Here is a tiny trained network, its code and every weight. The questions are about switching its units off for an input and a target symbol, where a switched-off unit gives its printed mean instead of its output.

import numpy as np


def w(rows, s, z=0):
    codes = np.array(rows[::2]) - 128.0
    scale = np.full(codes.shape[1], s)
    scale[-1] = z or s
    return codes * scale


def f(y):
    return y / 2 * (1 + np.tanh(0.7978845608 * (y + 0.044715 * y**3)))


def softmax(a):
    e = np.exp(a - a.max(-1, keepdims=True))
    return e / e.sum(-1, keepdims=True)


def log_softmax(a):
    a = a - a.max(-1, keepdims=True)
    return a - np.log(np.exp(a).sum(-1, keepdims=True))


def net(x, mask):
    ids = ['βμτφψω'.index(c) for c in x.split()]
    T = len(ids)
    res = E[ids] + P[:T]
    r = res
    for j in range(2):
        rows = slice(3 * j, 3 * j + 3)
        q, k, v = (r @ M[0][rows].T for M in (Q, K, V))
        z = softmax(np.where(np.tri(T) > 0, q @ k.T / 3**0.5, -1e9)) @ v
        o = O[0][rows]
        res = res + np.where(mask[j], z, o[:, -1]) @ o[:, :-1]
    y = f(res @ A[0][:, :-1].T + A[0][:, -1])
    res = res + np.where(mask[2:18], y, B[0][:, -1]) @ B[0][:, :-1]
    return log_softmax(res[-1] @ U[:, :-1].T + U[:, -1])


Q, K, V, O, A, B = {}, {}, {}, {}, {}, {}
E = w([
[87,180,121,128,89,168,71,53,163,135,132,174],'β',
[37,77,179,96,215,135,106,121,123,56,140,99],'μ',
[127,187,174,215,185,129,187,52,107,195,170,127],'τ',
[99,184,141,185,33,150,140,205,138,136,88,114],'φ',
[108,184,137,174,157,228,136,132,205,150,144,150],'ψ',
[108,233,39,153,169,42,139,248,168,83,203,148],'ω',
],0.016)
P = w([
[132,252,228,60,121,131,149,109,148,96,108,108],'0',
[129,163,164,73,83,156,179,134,135,53,170,186],'1',
[148,153,166,90,150,90,132,135,216,150,69,121],'2',
[124,153,168,63,109,100,118,146,140,162,198,93],'3',
[163,127,75,101,130,129,180,110,96,125,177,138],'4',
[102,144,126,91,118,113,116,113,112,195,161,73],'5',
[135,126,90,151,149,153,159,133,83,110,165,141],'6',
[95,153,95,139,129,111,90,103,116,199,129,66],'7',
[113,108,152,180,167,158,111,145,89,91,123,181],'8',
[117,100,74,191,172,70,75,143,140,184,99,118],'9',
[106,126,95,204,138,150,54,131,105,202,148,52],'10',
[116,151,172,174,101,124,104,106,97,61,113,150],'11',
],0.014)
Q[0] = w([
[30,202,189,157,126,148,58,142,101,119,173,62],'h1',
[55,217,173,180,109,215,159,136,96,89,226,156],'h1',
[95,135,148,161,186,68,43,145,223,254,77,88],'h1',
[133,81,152,92,129,159,105,154,112,66,189,128],'h2',
[76,176,89,211,132,160,76,91,131,125,173,153],'h2',
[152,167,108,184,68,162,175,98,108,96,177,191],'h2',
],0.01)
K[0] = w([
[156,72,16,254,154,158,76,109,123,135,110,102],'h1',
[94,53,42,168,129,124,51,128,99,176,132,52],'h1',
[129,85,137,181,141,110,158,124,109,51,56,250],'h1',
[112,145,125,91,126,100,161,73,189,111,131,48],'h2',
[95,82,82,171,162,134,83,131,106,154,119,118],'h2',
[169,154,131,168,124,132,39,139,135,160,153,75],'h2',
],0.01)
V[0] = w([
[131,153,146,105,90,58,158,177,52,154,99,106],'h1',
[171,85,66,188,158,161,221,172,171,195,154,62],'h1',
[113,48,168,113,22,138,118,146,106,123,56,74],'h1',
[176,187,47,165,22,128,121,172,73,200,163,202],'h2',
[205,176,104,99,128,254,142,168,151,126,59,249],'h2',
[171,157,160,138,66,117,129,85,43,151,49,78],'h2',
],0.0069)
O[0] = w([
[107,101,145,224,58,88,102,65,192,135,132,74,156],'h1',
[147,65,63,151,150,102,131,177,152,134,116,216,135],'h1',
[52,163,61,113,131,131,121,80,109,168,123,162,1],'h1',
[157,108,173,135,111,167,1,127,122,182,170,154,178],'h2',
[110,74,93,150,84,181,104,155,189,96,175,108,124],'h2',
[154,198,116,140,232,80,89,143,198,102,123,168,59],'h2',
],0.0093,0.0049)
A[0] = w([
[94,146,129,162,142,92,254,129,88,151,43,96,167],'n1',
[239,155,154,144,118,128,148,164,136,132,22,80,253],'n2',
[105,161,64,98,59,149,155,167,176,73,135,101,135],'n3',
[152,133,140,76,140,120,74,147,183,165,28,101,106],'n4',
[93,153,75,25,185,115,126,196,59,183,189,210,151],'n5',
[144,54,167,137,118,168,92,86,52,160,141,108,177],'n6',
[88,149,31,90,208,103,70,78,99,141,130,177,73],'n7',
[99,50,96,156,124,114,76,79,167,173,71,220,46],'n8',
[59,58,58,125,157,106,158,121,174,134,111,134,127],'n9',
[123,138,137,119,55,173,215,122,154,193,110,106,60],'n10',
[73,131,137,155,175,172,140,49,227,112,137,123,82],'n11',
[208,130,147,101,192,140,187,153,117,112,182,84,126],'n12',
[175,142,111,28,121,126,159,96,205,90,166,135,143],'n13',
[106,172,195,155,91,159,128,128,138,89,205,182,108],'n14',
[166,104,221,159,137,165,101,105,127,167,150,98,173],'n15',
[134,51,116,80,194,122,67,73,205,97,228,134,125],'n16',
],0.0071,0.0034)
B[0] = w([
[202,98,146,163,50,94,53,189,160,175,106,183,227],'n1',
[75,152,78,43,150,135,171,167,66,59,210,204,238],'n2',
[100,103,205,146,186,232,140,127,128,230,51,152,224],'n3',
[97,116,128,98,143,80,189,130,155,144,163,110,143],'n4',
[66,75,193,224,172,200,156,56,197,152,127,47,177],'n5',
[76,202,112,109,239,213,173,101,73,87,123,181,187],'n6',
[202,37,239,37,134,191,147,103,168,124,87,99,148],'n7',
[44,132,192,165,185,55,161,185,123,63,114,106,168],'n8',
[5,89,88,106,160,119,100,126,176,101,190,159,141],'n9',
[144,150,193,211,113,102,232,133,155,135,95,97,178],'n10',
[166,52,162,99,129,162,149,99,136,139,192,121,187],'n11',
[122,65,79,109,149,137,136,212,76,150,8,162,210],'n12',
[28,141,32,107,90,87,82,136,139,121,200,236,166],'n13',
[177,107,50,95,145,73,171,99,128,162,89,126,253],'n14',
[186,92,70,142,107,63,127,113,122,37,184,83,252],'n15',
[111,254,118,101,222,196,179,103,60,62,165,17,156],'n16',
],0.0052,0.0068)
U = w([
[65,216,156,78,227,158,208,106,89,56,135,114,179],'β',
[83,146,170,208,130,119,145,97,134,114,14,140,13],'μ',
[112,142,44,107,165,65,83,194,123,82,164,237,5],'τ',
[29,132,120,129,138,110,75,25,161,109,153,220,214],'φ',
[157,8,187,73,181,231,107,142,135,199,139,254,173],'ψ',
[215,52,129,133,139,66,119,118,97,73,136,135,177],'ω',
],0.004,0.0014)

Each question gives the input, a string of symbols that net reads in full, and the target symbol t.
The units are the heads (3 rows each of Q, K, V and O) and the neurons (one row each of A and B). Each row of codes is followed by its name. A weight is (code - 128) times the scale printed after its matrix; where a second scale follows, it is the last column's (O, A, B and U).
mask holds one flag per unit, heads first, then neurons. A switched-off unit (its flag False) gives its mean, the last column of its rows in O or B, instead of its output. The means were averaged over made-up inputs and are rounded, as every weight is.
A unit's drop is (log p(t) with every unit on - log p(t) with that unit switched off) / (log p(t) with every unit on - log p(t) with every unit switched off).
The circuit of an input: a set's keep is (log p(t) with only the set's units on - log p(t) with every unit switched off) / (log p(t) with every unit on - log p(t) with every unit switched off). Starting from the 12 units with the biggest drops (on a tie, the unit counted first), units are removed one at a time, each time the one whose removal leaves the highest keep (on an exact tie, the one counted first), for as long as the keep stays at least 0.8.
circuit, biggest first: the units of the circuit, biggest drop first
most important unit: the unit with the biggest drop
k most important neurons: the k neurons with the biggest drops, biggest first
heads that matter: for each layer, one digit per head in row order, 1 if its drop is at least 0.15 and else 0, layers parted by /
drop of u: that unit's drop, to one decimal
input φ β μ, target β: most important unit	h1
input τ μ φ τ φ μ φ φ τ φ τ ψ, target τ: circuit, biggest first	[h1, h2, n3]
input ψ μ ω φ ω ψ, target ω: circuit, biggest first	[h1, n15]
input μ μ φ φ, target μ: heads that matter	10
input ψ ω μ φ φ μ ψ, target μ: heads that matter	11
input φ φ ψ β μ ω φ φ μ ω ψ τ, target ψ: heads that matter	10
input φ β ω φ φ φ φ μ μ ω, target μ: 2 most important neurons	[n5, n1]
input φ τ φ φ ψ μ ω μ ψ, target μ: circuit, biggest first	[h2, n1]
input τ φ φ τ φ φ φ ω τ φ, target τ: 3 most important neurons	[n2, n3, n5]
input τ μ φ φ τ τ φ φ β μ ω β, target ω: 2 most important neurons	[n15, n3]
input φ τ ψ ω, target ψ: circuit, biggest first	[h1, n5, n3, h2]
input ψ ψ μ ω μ μ, target μ: circuit, biggest first	[h2, n1, n2]
input ω φ φ φ τ φ ψ ω, target ψ: circuit, biggest first	[h1, n5, h2]
input β μ ω β ψ φ τ β φ β β, target β: most important unit	n6
input ω μ μ τ, target μ: 2 most important neurons	[n1, n10]
input φ ω ψ φ μ φ μ, target φ: 2 most important neurons	[n9, n12]
input μ φ μ, target φ: 3 most important neurons	[n9, n1, n13]
input τ β φ φ ω τ, target ω: drop of n12	0.0
input ω τ τ ψ ω ω ω ω φ ω ω β, target ω: drop of n15	0.7
input φ ψ τ μ τ μ φ β ω, target β: drop of h1	0.6
input ω φ φ μ φ μ φ μ β ω, target β: circuit, biggest first	[h1]
